Here is a tiny trained network, its code and every weight. The questions are about switching its units off for an input and a class, where a switched-off unit gives its printed mean instead of its output.

import numpy as np


def w(rows, s, z=0):
    codes = np.array(rows[::2]) - 128.0
    scale = np.full(codes.shape[1], s)
    scale[-1] = z or s
    return codes * scale


def norm(h):
    return h / np.sqrt((h * h).mean(-1, keepdims=True) + 1e-5)


def f(y):
    return y / 2 * (1 + np.tanh(0.7978845608 * (y + 0.044715 * y**3)))


def log_softmax(a):
    a = a - a.max(-1, keepdims=True)
    return a - np.log(np.exp(a).sum(-1, keepdims=True))


def net(x, mask):
    res = np.array(x, float).reshape(1, 5) / 4 @ E
    u = 0
    for l in range(4):
        y = f(norm(res) @ A[l][:, :-1].T + A[l][:, -1])
        res = res + np.where(mask[u : u + 10], y, B[l][:, -1]) @ B[l][:, :-1]
        u += 10
    return log_softmax(norm(res)[-1] @ U[:, :-1].T + U[:, -1])


A, B = {}, {}
E = w([
[122,36,127,123,134,104,228,73,180,87],'x0',
[127,208,66,75,146,39,151,219,237,112],'x1',
[213,54,3,155,132,122,76,131,107,88],'x2',
[220,228,128,204,118,120,152,27,157,130],'x3',
[138,126,131,121,128,133,128,128,131,131],'x4',
],0.0047)
A[0] = w([
[163,69,102,163,89,126,128,142,156,67,82],'L0N1',
[110,105,118,63,122,159,114,175,113,111,88],'L0N2',
[100,132,132,128,71,142,204,128,105,81,112],'L0N3',
[131,55,152,80,228,98,181,98,120,134,87],'L0N4',
[33,115,89,76,113,179,114,169,112,126,26],'L0N5',
[162,133,149,127,207,166,157,165,109,124,139],'L0N6',
[109,158,209,81,78,93,138,115,131,146,28],'L0N7',
[133,159,106,73,202,156,151,156,212,85,42],'L0N8',
[126,53,102,130,123,116,254,87,177,120,5],'L0N9',
[181,163,134,193,134,173,177,131,151,149,104],'L0N10',
],0.0056,0.0025)
B[0] = w([
[120,108,137,157,198,95,80,99,134,158,195],'L0N1',
[131,118,106,120,62,77,138,105,95,181,189],'L0N2',
[120,117,170,130,168,119,77,97,139,130,154],'L0N3',
[101,112,150,140,93,101,84,111,113,127,209],'L0N4',
[166,94,163,103,76,86,191,130,106,127,199],'L0N5',
[97,133,122,157,135,109,134,136,116,110,136],'L0N6',
[155,107,113,175,189,142,91,135,181,198,169],'L0N7',
[83,134,120,124,116,175,113,72,133,93,201],'L0N8',
[147,134,194,185,134,90,2,134,190,41,254],'L0N9',
[73,122,122,159,86,111,156,146,98,118,164],'L0N10',
],0.0068,0.0025)
A[1] = w([
[105,147,51,137,121,109,138,207,242,104,62],'L1N1',
[92,156,238,74,141,156,142,89,205,141,25],'L1N2',
[222,129,145,152,120,108,232,102,146,111,3],'L1N3',
[122,159,44,35,121,89,179,159,217,120,77],'L1N4',
[177,116,134,107,132,124,180,121,155,108,101],'L1N5',
[92,209,89,191,122,194,66,228,63,163,32],'L1N6',
[138,74,140,139,107,222,199,86,48,113,40],'L1N7',
[254,98,41,156,152,133,118,166,121,96,53],'L1N8',
[201,198,125,87,103,173,78,215,40,120,23],'L1N9',
[230,58,52,47,150,187,81,107,163,106,160],'L1N10',
],0.0042,0.002)
B[1] = w([
[125,122,82,80,167,227,32,89,141,135,235],'L1N1',
[146,80,104,183,155,115,145,138,165,163,213],'L1N2',
[118,142,139,122,13,119,93,120,166,142,88],'L1N3',
[63,146,125,75,142,196,93,33,103,114,249],'L1N4',
[101,141,104,119,117,78,80,149,139,143,103],'L1N5',
[199,90,174,127,123,145,73,164,181,107,206],'L1N6',
[85,162,75,109,167,185,114,101,169,66,174],'L1N7',
[116,121,104,129,136,119,172,157,125,254,217],'L1N8',
[156,152,207,197,112,117,100,148,145,78,182],'L1N9',
[81,121,142,172,171,85,179,145,87,152,241],'L1N10',
],0.0056,0.0018)
A[2] = w([
[186,95,36,133,184,110,119,107,58,118,47],'L2N1',
[135,253,104,221,68,125,128,58,160,203,82],'L2N2',
[208,148,152,163,156,149,123,82,139,110,79],'L2N3',
[163,213,63,186,41,98,153,83,199,66,66],'L2N4',
[100,171,83,86,78,63,136,133,156,136,107],'L2N5',
[93,132,187,129,169,185,218,130,192,177,2],'L2N6',
[72,79,129,88,127,162,125,221,158,129,85],'L2N7',
[145,127,168,94,84,155,187,111,182,123,13],'L2N8',
[132,62,171,182,115,190,161,107,34,144,151],'L2N9',
[110,83,177,152,181,213,96,51,73,77,24],'L2N10',
],0.0052,0.0018)
B[2] = w([
[101,153,115,132,254,91,154,213,151,145,187],'L2N1',
[91,63,105,108,89,108,197,144,49,103,224],'L2N2',
[99,115,114,63,118,55,147,155,108,130,177],'L2N3',
[148,95,146,100,101,160,168,115,71,125,182],'L2N4',
[202,160,106,119,124,227,114,80,134,145,142],'L2N5',
[121,127,115,200,188,122,113,178,127,166,159],'L2N6',
[102,101,150,178,133,115,173,83,61,46,180],'L2N7',
[84,116,139,140,152,142,102,195,90,130,109],'L2N8',
[124,187,62,51,136,142,100,102,198,120,255],'L2N9',
[64,173,83,96,171,152,96,118,193,84,227],'L2N10',
],0.0054,0.0032)
A[3] = w([
[194,198,175,135,91,150,43,178,41,150,68],'L3N1',
[33,128,191,163,140,119,171,95,172,254,254],'L3N2',
[161,197,117,131,96,142,71,202,85,175,16],'L3N3',
[32,70,106,174,183,124,67,75,71,100,162],'L3N4',
[59,31,148,20,132,93,102,197,101,95,34],'L3N5',
[76,162,201,188,173,181,147,176,128,190,62],'L3N6',
[149,111,80,153,61,122,191,85,62,98,68],'L3N7',
[138,205,77,9,212,214,126,31,186,95,33],'L3N8',
[213,170,155,112,87,131,82,187,165,122,75],'L3N9',
[111,115,52,246,216,99,153,135,126,221,143],'L3N10',
],0.0049,0.0014)
B[3] = w([
[116,47,145,127,140,45,163,36,253,53,169],'L3N1',
[222,125,20,83,188,133,88,165,103,153,204],'L3N2',
[74,136,173,183,122,91,76,72,217,82,152],'L3N3',
[140,201,114,132,54,121,118,167,140,183,243],'L3N4',
[217,217,162,176,93,171,241,67,100,110,207],'L3N5',
[144,31,72,192,187,74,141,202,121,138,164],'L3N6',
[160,120,204,49,126,159,177,157,66,126,143],'L3N7',
[48,202,78,136,29,172,40,143,81,171,254],'L3N8',
[78,63,148,182,133,123,128,28,137,110,135],'L3N9',
[113,99,249,98,187,211,151,207,174,201,208],'L3N10',
],0.0053,0.0045)
U = w([
[36,196,32,109,82,200,37,103,126,122,254],'0',
[129,43,184,201,135,36,75,81,227,19,30],'1',
[159,73,90,155,239,125,135,231,118,219,210],'2',
[169,111,137,88,40,127,254,111,5,95,1],'3',
],0.011,0.00066)

Each question gives the input, the list of numbers given to net, and the class t.
The units are the neurons (one row each of A and B). Each row of codes is followed by its name. A weight is (code - 128) times the scale printed after its matrix; where a second scale follows, it is the last column's (A, B and U).
mask holds one flag per neuron, layer by layer. A switched-off neuron (its flag False) gives its mean, the last column of its row in B, instead of its output. The means were averaged over made-up inputs and are rounded, as every weight is.
A unit's drop is (log p(t) with every unit on - log p(t) with that unit switched off) / (log p(t) with every unit on - log p(t) with every unit switched off).
The circuit of an input: a set's keep is (log p(t) with only the set's units on - log p(t) with every unit switched off) / (log p(t) with every unit on - log p(t) with every unit switched off). Starting from the 12 units with the biggest drops (on a tie, the unit counted first), units are removed one at a time, each time the one whose removal leaves the highest keep (on an exact tie, the one counted first), for as long as the keep stays at least 0.8.
units of the circuit, in order: the units of the circuit, biggest drop first
most important unit: the unit with the biggest drop
k most important neurons: the k neurons with the biggest drops, biggest first
k most important neurons of layer l: the k neurons of layer l with the biggest drops, biggest first
drop when u is switched off: that unit's drop, to one decimal
input [4,-3,-6,8,3], class 3: most important unit	L2N2
input [1,4,-6,-7,-3], class 3: 3 most important neurons	[L3N5, L0N5, L2N7]
input [7,7,5,7,-8], class 0: 3 most important neurons of layer 0	[L0N5, L0N2, L0N8]
input [-8,7,-8,4,6], class 1: 2 most important neurons	[L2N9, L3N1]
input [5,6,-1,6,-2], class 0: 4 most important neurons	[L1N1, L0N5, L3N8, L0N2]
input [6,-7,7,-7,-1], class 0: units of the circuit, in order	[L2N10, L3N4]
input [6,-4,6,7,-4], class 3: 4 most important neurons of layer 3	[L3N7, L3N1, L3N3, L3N6]
input [-7,1,0,-7,-5], class 1: 2 most important neurons	[L3N1, L1N9]
input [-3,-3,4,-4,2], class 2: 2 most important neurons of layer 2	[L2N1, L2N2]
input [-7,-6,-2,-6,-7], class 1: units of the circuit, in order	[L3N1, L1N6, L3N8]
input [3,8,8,-5,7], class 0: 3 most important neurons of layer 3	[L3N8, L3N6, L3N2]
input [7,-4,-2,-8,-6], class 3: 2 most important neurons	[L3N5, L3N1]
input [4,-6,-3,-8,-1], class 3: 2 most important neurons of layer 3	[L3N5, L3N8]
input [7,-8,-3,-8,-1], class 0: units of the circuit, in order	[L2N9]
input [6,8,2,-6,-4], class 0: 2 most important neurons	[L1N1, L1N4]
input [-2,-1,1,-3,5], class 3: 2 most important neurons	[L0N5, L0N9]
input [4,4,6,1,-8], class 2: drop when L0N1 is switched off	0.1
input [-7,-3,6,-1,3], class 1: drop when L1N9 is switched off	0.2
input [-4,0,-5,4,4], class 2: drop when L0N9 is switched off	0.5
input [5,-7,2,3,4], class 0: drop when L2N9 is switched off	0.0
input [4,-1,-4,-5,6], class 3: 4 most important neurons of layer 3	[L3N5, L3N1, L3N3, L3N2]
input [2,-4,0,6,6], class 3: most important neuron	[L2N2]
